Below is a small trained network, with its code and all its weights. Each question gives an input and a target symbol and asks what happens when units are switched off, that is, made to give their printed mean instead of their output.

import numpy as np


def w(rows, s, z=0):
    codes = np.array(rows[::2]) - 128.0
    scale = np.full(codes.shape[1], s)
    scale[-1] = z or s
    return codes * scale


def f(y):
    return np.maximum(y, 0)


def softmax(a):
    e = np.exp(a - a.max(-1, keepdims=True))
    return e / e.sum(-1, keepdims=True)


def log_softmax(a):
    a = a - a.max(-1, keepdims=True)
    return a - np.log(np.exp(a).sum(-1, keepdims=True))


def net(x, mask):
    ids = ['ΓΘΠαβδεζλμσφψ'.index(c) for c in x.split()]
    T = len(ids)
    res = E[ids] + P[:T]
    u = 0
    for l in range(2):
        r = res
        for j in range(2):
            rows = slice(2 * j, 2 * j + 2)
            q, k, v = (r @ M[l][rows].T for M in (Q, K, V))
            z = softmax(np.where(np.tri(T) > 0, q @ k.T / 2**0.5, -1e9)) @ v
            o = O[l][rows]
            res = res + np.where(mask[u + j], z, o[:, -1]) @ o[:, :-1]
        u += 2
        y = f(res @ A[l][:, :-1].T + A[l][:, -1])
        res = res + np.where(mask[u : u + 4], y, B[l][:, -1]) @ B[l][:, :-1]
        u += 4
    return log_softmax(res[-1] @ U[:, :-1].T + U[:, -1])


Q, K, V, O, A, B = {}, {}, {}, {}, {}, {}
E = w([
[146,109,77],'Γ',
[153,117,75],'Θ',
[160,116,88],'Π',
[111,66,132],'α',
[207,150,242],'β',
[148,107,81],'δ',
[107,74,126],'ε',
[154,119,56],'ζ',
[150,138,3],'λ',
[143,93,86],'μ',
[154,120,82],'σ',
[151,113,101],'φ',
[28,7,193],'ψ',
],0.013)
P = w([
[150,196,134],'0',
[127,63,55],'1',
[2,147,41],'2',
[227,64,175],'3',
[137,44,110],'4',
[16,132,19],'5',
],0.011)
Q[0] = w([
[205,34,134],'0.h0',
[249,2,149],'0.h0',
[23,36,193],'0.h1',
[159,106,209],'0.h1',
],0.0071)
K[0] = w([
[216,227,226],'0.h0',
[162,253,55],'0.h0',
[123,188,128],'0.h1',
[213,172,208],'0.h1',
],0.0075)
V[0] = w([
[212,139,254],'0.h0',
[162,157,70],'0.h0',
[19,129,107],'0.h1',
[114,208,204],'0.h1',
],0.0081)
O[0] = w([
[124,209,113,27],'0.h0',
[244,112,106,176],'0.h0',
[115,2,148,158],'0.h1',
[228,102,75,3],'0.h1',
],0.0095,0.0058)
A[0] = w([
[143,205,250,132],'0.n0',
[158,112,150,85],'0.n1',
[96,81,198,252],'0.n2',
[143,191,99,80],'0.n3',
],0.017,0.0047)
B[0] = w([
[34,82,60,151],'0.n0',
[255,132,168,142],'0.n1',
[140,187,89,252],'0.n2',
[237,96,217,151],'0.n3',
],0.0084,0.012)
Q[1] = w([
[141,58,83],'1.h0',
[98,98,53],'1.h0',
[142,3,63],'1.h1',
[64,255,59],'1.h1',
],0.0095)
K[1] = w([
[141,103,83],'1.h0',
[81,44,180],'1.h0',
[164,250,109],'1.h1',
[90,125,105],'1.h1',
],0.011)
V[1] = w([
[130,188,73],'1.h0',
[153,57,168],'1.h0',
[72,249,46],'1.h1',
[135,70,107],'1.h1',
],0.015)
O[1] = w([
[222,254,112,232],'1.h0',
[63,56,31,116],'1.h0',
[125,127,242,4],'1.h1',
[123,33,172,190],'1.h1',
],0.0058,0.0026)
A[1] = w([
[182,92,136,189],'1.n0',
[221,2,86,68],'1.n1',
[181,168,228,181],'1.n2',
[71,189,99,254],'1.n3',
],0.0092,0.005)
B[1] = w([
[2,161,229,190],'1.n0',
[159,143,187,254],'1.n1',
[210,1,84,157],'1.n2',
[174,223,129,213],'1.n3',
],0.006,0.0089)
U = w([
[220,187,181,252],'Γ',
[141,6,162,143],'Θ',
[121,111,130,5],'Π',
[124,127,142,31],'α',
[133,142,123,26],'β',
[137,134,104,47],'δ',
[98,120,144,203],'ε',
[135,162,107,47],'ζ',
[84,120,91,146],'λ',
[126,152,89,68],'μ',
[115,164,88,80],'σ',
[87,91,150,203],'φ',
[68,167,188,171],'ψ',
],0.013,0.004)

Each question gives the input, a string of symbols that net reads in full, and the target symbol t.
The units are the heads (2 rows each of Q, K, V and O) and the neurons (one row each of A and B). Each row of codes is followed by its name. A weight is (code - 128) times the scale printed after its matrix; where a second scale follows, it is the last column's (O, A, B and U).
mask holds one flag per unit, layer by layer, with each layer's heads first. A switched-off unit (its flag False) gives its mean, the last column of its rows in O or B, instead of its output. The means were averaged over made-up inputs and are rounded, as every weight is.
A unit's drop is (log p(t) with every unit on - log p(t) with that unit switched off) / (log p(t) with every unit on - log p(t) with every unit switched off).
The circuit of an input: a set's keep is (log p(t) with only the set's units on - log p(t) with every unit switched off) / (log p(t) with every unit on - log p(t) with every unit switched off). Starting from all 12 units, units are removed one at a time, each time the one whose removal leaves the highest keep (on an exact tie, the one counted first), for as long as the keep stays at least 0.8.
circuit, biggest first: the units of the circuit, biggest drop first
top k neurons: the k neurons with the biggest drops, biggest first
k most important neurons of layer l: the k neurons of layer l with the biggest drops, biggest first
drop of u: that unit's drop, to one decimal
input ψ λ σ, target ψ: circuit, biggest first => 1.h1; 0.h0
input λ ε μ ψ Θ, target Θ: circuit, biggest first => 1.h0
input ψ Γ φ, target ψ: circuit, biggest first => 0.h0; 1.h1
input λ λ ψ Θ Π, target Θ: circuit, biggest first => 0.h0; 1.h0
input β Θ ψ ε μ, target Γ: circuit, biggest first => 0.h0; 0.n2; 1.h0
input λ φ ε μ σ, target Θ: top 2 neurons => 1.n3; 1.n1
input α λ ζ ψ λ Θ, target ψ: circuit, biggest first => 1.h1; 0.h0
input λ λ ε δ ζ, target Θ: circuit, biggest first => 0.h0; 1.h0
input ψ φ Γ, target ψ: circuit, biggest first => 0.h0; 1.h1
input ψ μ ψ, target ψ: circuit, biggest first => 0.n2; 1.h1
input δ ε β ψ ζ λ, target ψ: circuit, biggest first => 0.h0; 1.h1
input α σ ζ ψ Θ ζ, target ψ: top 2 neurons => 0.n2; 0.n3
input μ ψ δ, target ψ: top 2 neurons => 0.n2; 0.n3
input λ Θ λ λ, target Θ: circuit, biggest first => 0.n2; 0.h0
input ε Γ λ Π ψ μ, target ψ: circuit, biggest first => 1.h1
input λ α δ β β, target Θ: top 2 neurons => 0.n2; 0.n0
input ζ ζ β ψ, target Γ: 2 most important neurons of layer 0 => 0.n1; 0.n2
input λ Θ ε λ λ, target Θ: 2 most important neurons of layer 1 => 1.n3; 1.n1
input ψ Γ Π, target ψ: 3 most important neurons of layer 0 => 0.n2; 0.n3; 0.n1
input Θ λ β ψ, target Γ: top 2 neurons => 0.n1; 1.n1
input β ψ ζ, target ψ: top neuron => 0.n3
input β δ ζ ψ ζ α, target ψ: 2 most important neurons of layer 0 => 0.n3; 0.n1
input Γ ψ Π, target ψ: drop of 1.h1 => 0.7
input ψ λ Γ, target ψ: drop of 1.h1 => 0.8
